Below is a small trained network, with its code and all its weights. Each question gives an input and a target symbol and asks what happens when units are switched off, that is, made to give their printed mean instead of their output.

import numpy as np


def w(rows, s, z=0):
    codes = np.array(rows[::2]) - 128.0
    scale = np.full(codes.shape[1], s)
    scale[-1] = z or s
    return codes * scale


def norm(h):
    return h / np.sqrt((h * h).mean(-1, keepdims=True) + 1e-5)


def f(y):
    return y / 2 * (1 + np.tanh(0.7978845608 * (y + 0.044715 * y**3)))


def softmax(a):
    e = np.exp(a - a.max(-1, keepdims=True))
    return e / e.sum(-1, keepdims=True)


def log_softmax(a):
    a = a - a.max(-1, keepdims=True)
    return a - np.log(np.exp(a).sum(-1, keepdims=True))


def net(x, mask):
    ids = ['Ωαβγεζθλμτ'.index(c) for c in x.split()]
    T = len(ids)
    res = E[ids] + P[:T]
    r = norm(res)
    for j in range(2):
        rows = slice(3 * j, 3 * j + 3)
        q, k, v = (r @ M[0][rows].T for M in (Q, K, V))
        z = softmax(np.where(np.tri(T) > 0, q @ k.T / 3**0.5, -1e9)) @ v
        o = O[0][rows]
        res = res + np.where(mask[j], z, o[:, -1]) @ o[:, :-1]
    y = f(norm(res) @ A[0][:, :-1].T + A[0][:, -1])
    res = res + np.where(mask[2:10], y, B[0][:, -1]) @ B[0][:, :-1]
    return log_softmax(norm(res)[-1] @ U[:, :-1].T + U[:, -1])


Q, K, V, O, A, B = {}, {}, {}, {}, {}, {}
E = w([
[132,112,125,123,115,150,143],'Ω',
[142,127,104,111,138,147,119],'α',
[123,122,108,134,137,131,161],'β',
[124,115,125,139,140,138,138],'γ',
[195,228,150,237,172,59,70],'ε',
[255,115,242,76,74,72,85],'ζ',
[221,210,48,142,209,53,111],'θ',
[135,125,112,106,122,136,158],'λ',
[138,89,98,126,142,150,136],'μ',
[133,124,118,126,130,136,145],'τ',
],0.021)
P = w([
[146,98,219,164,161,11,109],'0',
[177,181,222,171,154,138,156],'1',
[157,206,141,208,46,131,101],'2',
[15,166,133,133,72,1,34],'3',
[156,136,92,14,227,67,89],'4',
[195,208,183,185,227,118,187],'5',
],0.006)
Q[0] = w([
[90,126,121,173,68,229,151],'head 1',
[53,122,113,169,74,9,61],'head 1',
[199,150,120,190,128,127,148],'head 1',
[150,86,137,51,175,148,168],'head 2',
[32,104,131,120,73,51,73],'head 2',
[111,112,121,28,147,95,79],'head 2',
],0.014)
K[0] = w([
[37,73,114,160,223,112,126],'head 1',
[154,156,200,64,185,184,149],'head 1',
[53,126,178,8,56,58,55],'head 1',
[203,105,84,148,36,119,63],'head 2',
[186,150,200,98,220,230,146],'head 2',
[220,182,131,190,115,167,191],'head 2',
],0.011)
V[0] = w([
[180,85,87,31,157,178,80],'head 1',
[131,107,190,80,66,124,140],'head 1',
[63,61,158,213,149,194,138],'head 1',
[104,143,4,134,170,125,211],'head 2',
[120,144,164,212,159,155,20],'head 2',
[120,102,124,123,66,147,116],'head 2',
],0.011)
O[0] = w([
[226,205,113,15,196,128,171,5],'head 1',
[181,60,65,78,75,22,75,222],'head 1',
[168,128,159,230,97,100,254,202],'head 1',
[199,50,202,146,150,159,129,71],'head 2',
[127,226,187,159,132,106,37,24],'head 2',
[135,159,81,148,54,77,224,53],'head 2',
],0.0098,0.0017)
A[0] = w([
[129,66,251,101,155,220,99,2],'neuron 1',
[155,96,158,91,128,171,225,140],'neuron 2',
[106,150,121,124,239,171,48,191],'neuron 3',
[210,116,207,83,121,128,140,105],'neuron 4',
[169,82,195,121,40,140,61,168],'neuron 5',
[206,159,159,90,213,140,94,119],'neuron 6',
[32,73,135,145,156,183,88,49],'neuron 7',
[217,181,86,196,210,44,145,45],'neuron 8',
],0.013,0.0085)
B[0] = w([
[111,173,134,106,9,126,123,147],'neuron 1',
[210,151,80,122,104,226,136,254],'neuron 2',
[85,86,121,142,124,149,204,218],'neuron 3',
[95,218,104,106,165,128,60,211],'neuron 4',
[133,82,117,106,160,78,110,194],'neuron 5',
[156,145,175,125,101,29,153,241],'neuron 6',
[176,195,133,58,120,75,60,189],'neuron 7',
[167,204,152,103,58,176,175,221],'neuron 8',
],0.014,0.0074)
U = w([
[155,101,78,173,69,59,226,49],'Ω',
[80,119,173,102,229,128,254,179],'α',
[167,58,200,149,37,172,126,36],'β',
[129,104,164,247,204,142,138,253],'γ',
[25,149,139,129,170,208,125,200],'ε',
[41,213,12,83,168,161,143,54],'ζ',
[75,143,209,49,50,156,179,50],'θ',
[132,25,114,100,190,195,179,218],'λ',
[197,218,109,156,122,182,148,180],'μ',
[191,146,134,107,170,46,61,88],'τ',
],0.0089,0.0046)

Each question gives the input, a string of symbols that net reads in full, and the target symbol t.
The units are the heads (3 rows each of Q, K, V and O) and the neurons (one row each of A and B). Each row of codes is followed by its name. A weight is (code - 128) times the scale printed after its matrix; where a second scale follows, it is the last column's (O, A, B and U).
mask holds one flag per unit, heads first, then neurons. A switched-off unit (its flag False) gives its mean, the last column of its rows in O or B, instead of its output. The means were averaged over made-up inputs and are rounded, as every weight is.
A unit's drop is (log p(t) with every unit on - log p(t) with that unit switched off) / (log p(t) with every unit on - log p(t) with every unit switched off).
The circuit of an input: a set's keep is (log p(t) with only the set's units on - log p(t) with every unit switched off) / (log p(t) with every unit on - log p(t) with every unit switched off). Starting from all 10 units, units are removed one at a time, each time the one whose removal leaves the highest keep (on an exact tie, the one counted first), for as long as the keep stays at least 0.8.
units of the circuit, in order: the units of the circuit, biggest drop first
k most important neurons: the k neurons with the biggest drops, biggest first
which heads matter: for each layer, one digit per head in row order, 1 if its drop is at least 0.15 and else 0, layers parted by /
drop of u: that unit's drop, to one decimal
input λ γ λ ε τ Ω, target ε: units of the circuit, in order	head 1
input ζ μ ε Ω θ α, target Ω: which heads matter	11
input μ μ ε λ γ, target ε: which heads matter	11
input γ λ μ τ Ω α, target τ: units of the circuit, in order	head 1; neuron 7
input λ Ω λ μ θ, target Ω: which heads matter	10
input τ Ω μ β μ μ, target β: units of the circuit, in order	head 2; head 1; neuron 1
input τ γ λ τ, target γ: which heads matter	10
input ζ θ μ, target ζ: which heads matter	01
input μ ε λ μ γ, target λ: units of the circuit, in order	head 2; neuron 6
input ζ θ γ γ, target θ: which heads matter	11
input μ α ζ γ ε α, target γ: units of the circuit, in order	head 1; neuron 8
input λ α α, target λ: which heads matter	00
input Ω Ω μ β, target Ω: which heads matter	10
input μ Ω ζ Ω τ, target ζ: units of the circuit, in order	head 2
input Ω μ θ θ λ, target θ: units of the circuit, in order	neuron 1; head 2; neuron 3
input θ μ ζ ε μ λ, target ε: which heads matter	11
input τ θ Ω, target τ: which heads matter	00
input γ μ θ θ, target α: which heads matter	10
input μ τ μ β Ω τ, target β: which heads matter	11
input Ω Ω μ, target Ω: units of the circuit, in order	head 1
input ζ Ω μ, target ζ: which heads matter	01
input θ λ Ω θ Ω μ, target θ: 3 most important neurons	neuron 1; neuron 3; neuron 7
input λ μ β, target λ: drop of head 2	0.1
input μ μ μ Ω α μ, target Ω: drop of neuron 6	0.0
input τ Ω ζ α β Ω, target α: drop of neuron 3	0.5
